Below is a small trained network, with its code and all its weights. Each question gives an input and a class and asks what happens when units are switched off, that is, made to give their printed mean instead of their output.

import numpy as np


def w(rows, s, z=0):
    codes = np.array(rows[::2]) - 128.0
    scale = np.full(codes.shape[1], s)
    scale[-1] = z or s
    return codes * scale


def norm(h):
    return h / np.sqrt((h * h).mean(-1, keepdims=True) + 1e-5)


def f(y):
    return y / 2 * (1 + np.tanh(0.7978845608 * (y + 0.044715 * y**3)))


def log_softmax(a):
    a = a - a.max(-1, keepdims=True)
    return a - np.log(np.exp(a).sum(-1, keepdims=True))


def net(x, mask):
    res = np.array(x, float).reshape(1, 5) / 4 @ E
    u = 0
    for l in range(3):
        y = f(norm(res) @ A[l][:, :-1].T + A[l][:, -1])
        res = res + np.where(mask[u : u + 12], y, B[l][:, -1]) @ B[l][:, :-1]
        u += 12
    return log_softmax(norm(res)[-1] @ U[:, :-1].T + U[:, -1])


A, B = {}, {}
E = w([
[196,145,155,104,150,127],'x0',
[206,113,79,175,116,226],'x1',
[148,80,136,132,153,146],'x2',
[123,69,218,12,121,255],'x3',
[106,147,79,140,44,109],'x4',
],0.0028)
A[0] = w([
[136,127,128,159,197,17,134],'L0N0',
[131,124,22,227,117,61,62],'L0N1',
[181,159,51,149,62,132,199],'L0N2',
[130,133,204,134,215,4,171],'L0N3',
[168,126,9,210,137,173,174],'L0N4',
[116,62,173,82,190,63,131],'L0N5',
[145,236,105,191,192,11,132],'L0N6',
[33,93,140,52,101,78,92],'L0N7',
[68,141,132,199,180,189,59],'L0N8',
[200,84,108,102,64,132,4],'L0N9',
[187,164,212,105,181,149,70],'L0N10',
[215,110,173,105,168,193,111],'L0N11',
],0.0044,0.0026)
B[0] = w([
[202,71,105,120,100,100,197],'L0N0',
[122,139,228,156,78,142,214],'L0N1',
[174,128,69,186,65,51,202],'L0N2',
[215,173,66,112,40,114,226],'L0N3',
[161,42,78,139,45,66,231],'L0N4',
[168,169,100,173,44,130,171],'L0N5',
[246,139,60,158,84,69,255],'L0N6',
[57,157,195,230,55,77,176],'L0N7',
[139,78,96,35,117,151,116],'L0N8',
[152,24,108,110,48,136,106],'L0N9',
[160,252,188,114,90,179,143],'L0N10',
[183,178,169,59,243,230,181],'L0N11',
],0.0038,0.0032)
A[1] = w([
[148,171,120,103,213,189,74],'L1N0',
[44,141,186,94,32,102,159],'L1N1',
[141,111,56,253,174,110,62],'L1N2',
[62,103,104,119,245,209,104],'L1N3',
[185,193,107,130,131,22,140],'L1N4',
[170,62,22,249,198,123,173],'L1N5',
[225,68,71,249,187,156,89],'L1N6',
[127,119,76,146,63,76,132],'L1N7',
[35,120,194,146,172,87,142],'L1N8',
[122,153,38,200,91,18,79],'L1N9',
[118,31,13,150,53,127,251],'L1N10',
[38,155,201,137,97,104,9],'L1N11',
],0.0045,0.0019)
B[1] = w([
[188,161,107,34,161,186,135],'L1N0',
[44,144,173,235,126,63,181],'L1N1',
[157,196,177,157,13,141,161],'L1N2',
[239,214,135,82,76,73,138],'L1N3',
[223,161,122,173,79,131,212],'L1N4',
[45,143,46,71,44,102,205],'L1N5',
[69,179,159,88,62,105,191],'L1N6',
[200,124,79,161,139,71,202],'L1N7',
[66,140,174,167,69,222,133],'L1N8',
[228,153,62,209,91,17,252],'L1N9',
[123,140,24,81,194,84,248],'L1N10',
[2,124,193,157,92,152,136],'L1N11',
],0.0041,0.0042)
A[2] = w([
[45,62,95,128,190,177,89],'L2N0',
[123,81,152,80,254,188,174],'L2N1',
[199,120,71,22,120,191,165],'L2N2',
[210,141,174,78,214,219,94],'L2N3',
[76,94,155,140,133,187,50],'L2N4',
[73,73,128,114,199,139,64],'L2N5',
[62,105,215,177,160,96,73],'L2N6',
[167,139,110,69,146,210,176],'L2N7',
[43,78,95,153,156,83,66],'L2N8',
[58,88,127,196,168,34,160],'L2N9',
[64,119,181,149,136,125,34],'L2N10',
[57,164,163,133,164,114,2],'L2N11',
],0.0057,0.0036)
B[2] = w([
[216,153,79,194,49,120,115],'L2N0',
[241,222,152,165,81,87,198],'L2N1',
[45,105,186,41,200,166,255],'L2N2',
[253,235,182,39,213,170,227],'L2N3',
[103,218,134,152,49,76,119],'L2N4',
[147,192,133,110,54,22,102],'L2N5',
[23,174,140,146,171,172,144],'L2N6',
[133,159,183,32,202,124,208],'L2N7',
[249,212,141,96,51,156,121],'L2N8',
[180,158,98,53,65,179,205],'L2N9',
[69,188,171,193,34,158,119],'L2N10',
[82,112,178,217,35,181,107],'L2N11',
],0.0048,0.0035)
U = w([
[21,15,10,28,180,222,56],'0',
[7,240,243,235,20,181,166],'1',
[129,11,137,251,250,249,2],'2',
[254,253,242,3,239,249,217],'3',
[246,187,13,232,1,11,252],'4',
],0.0058,0.0054)

Each question gives the input, the list of numbers given to net, and the class t.
The units are the neurons (one row each of A and B). Each row of codes is followed by its name. A weight is (code - 128) times the scale printed after its matrix; where a second scale follows, it is the last column's (A, B and U).
mask holds one flag per neuron, layer by layer. A switched-off neuron (its flag False) gives its mean, the last column of its row in B, instead of its output. The means were averaged over made-up inputs and are rounded, as every weight is.
A unit's drop is (log p(t) with every unit on - log p(t) with that unit switched off) / (log p(t) with every unit on - log p(t) with every unit switched off).
unit that matters most: the unit with the biggest drop
top k neurons: the k neurons with the biggest drops, biggest first
k most important neurons of layer l: the k neurons of layer l with the biggest drops, biggest first
drop of u: that unit's drop, to one decimal
input [2,1,-8,7,5], class 1: 2 most important neurons of layer 0 -> [L0N6; L0N3]
input [7,-6,-1,8,2], class 1: unit that matters most -> L0N7
input [-3,-6,-4,2,-6], class 1: 2 most important neurons of layer 0 -> [L0N6; L0N2]
input [8,5,-2,1,7], class 0: top 2 neurons -> [L0N7; L0N6]
input [-2,-2,4,0,-4], class 3: top 3 neurons -> [L0N2; L0N4; L0N6]
input [-5,-7,-3,1,6], class 1: top 2 neurons -> [L0N4; L0N7]
input [-2,8,-3,0,-1], class 0: 2 most important neurons of layer 2 -> [L2N1; L2N2]
input [-5,8,-6,0,-8], class 3: top 2 neurons -> [L0N11; L0N6]
input [3,1,1,5,8], class 3: 3 most important neurons of layer 0 -> [L0N1; L0N11; L0N7]
input [1,-4,-1,7,1], class 1: top 2 neurons -> [L0N7; L1N1]
input [-7,7,4,0,-7], class 3: top 2 neurons -> [L0N11; L0N6]
input [4,7,-3,3,3], class 3: drop of L0N11 -> 0.7
input [-5,6,-2,0,-4], class 0: drop of L0N4 -> 0.2
input [-8,6,7,2,-4], class 3: drop of L0N6 -> 0.1
input [4,8,0,0,-3], class 3: drop of L0N11 -> 0.9
input [5,6,5,-2,1], class 0: unit that matters most -> L0N11
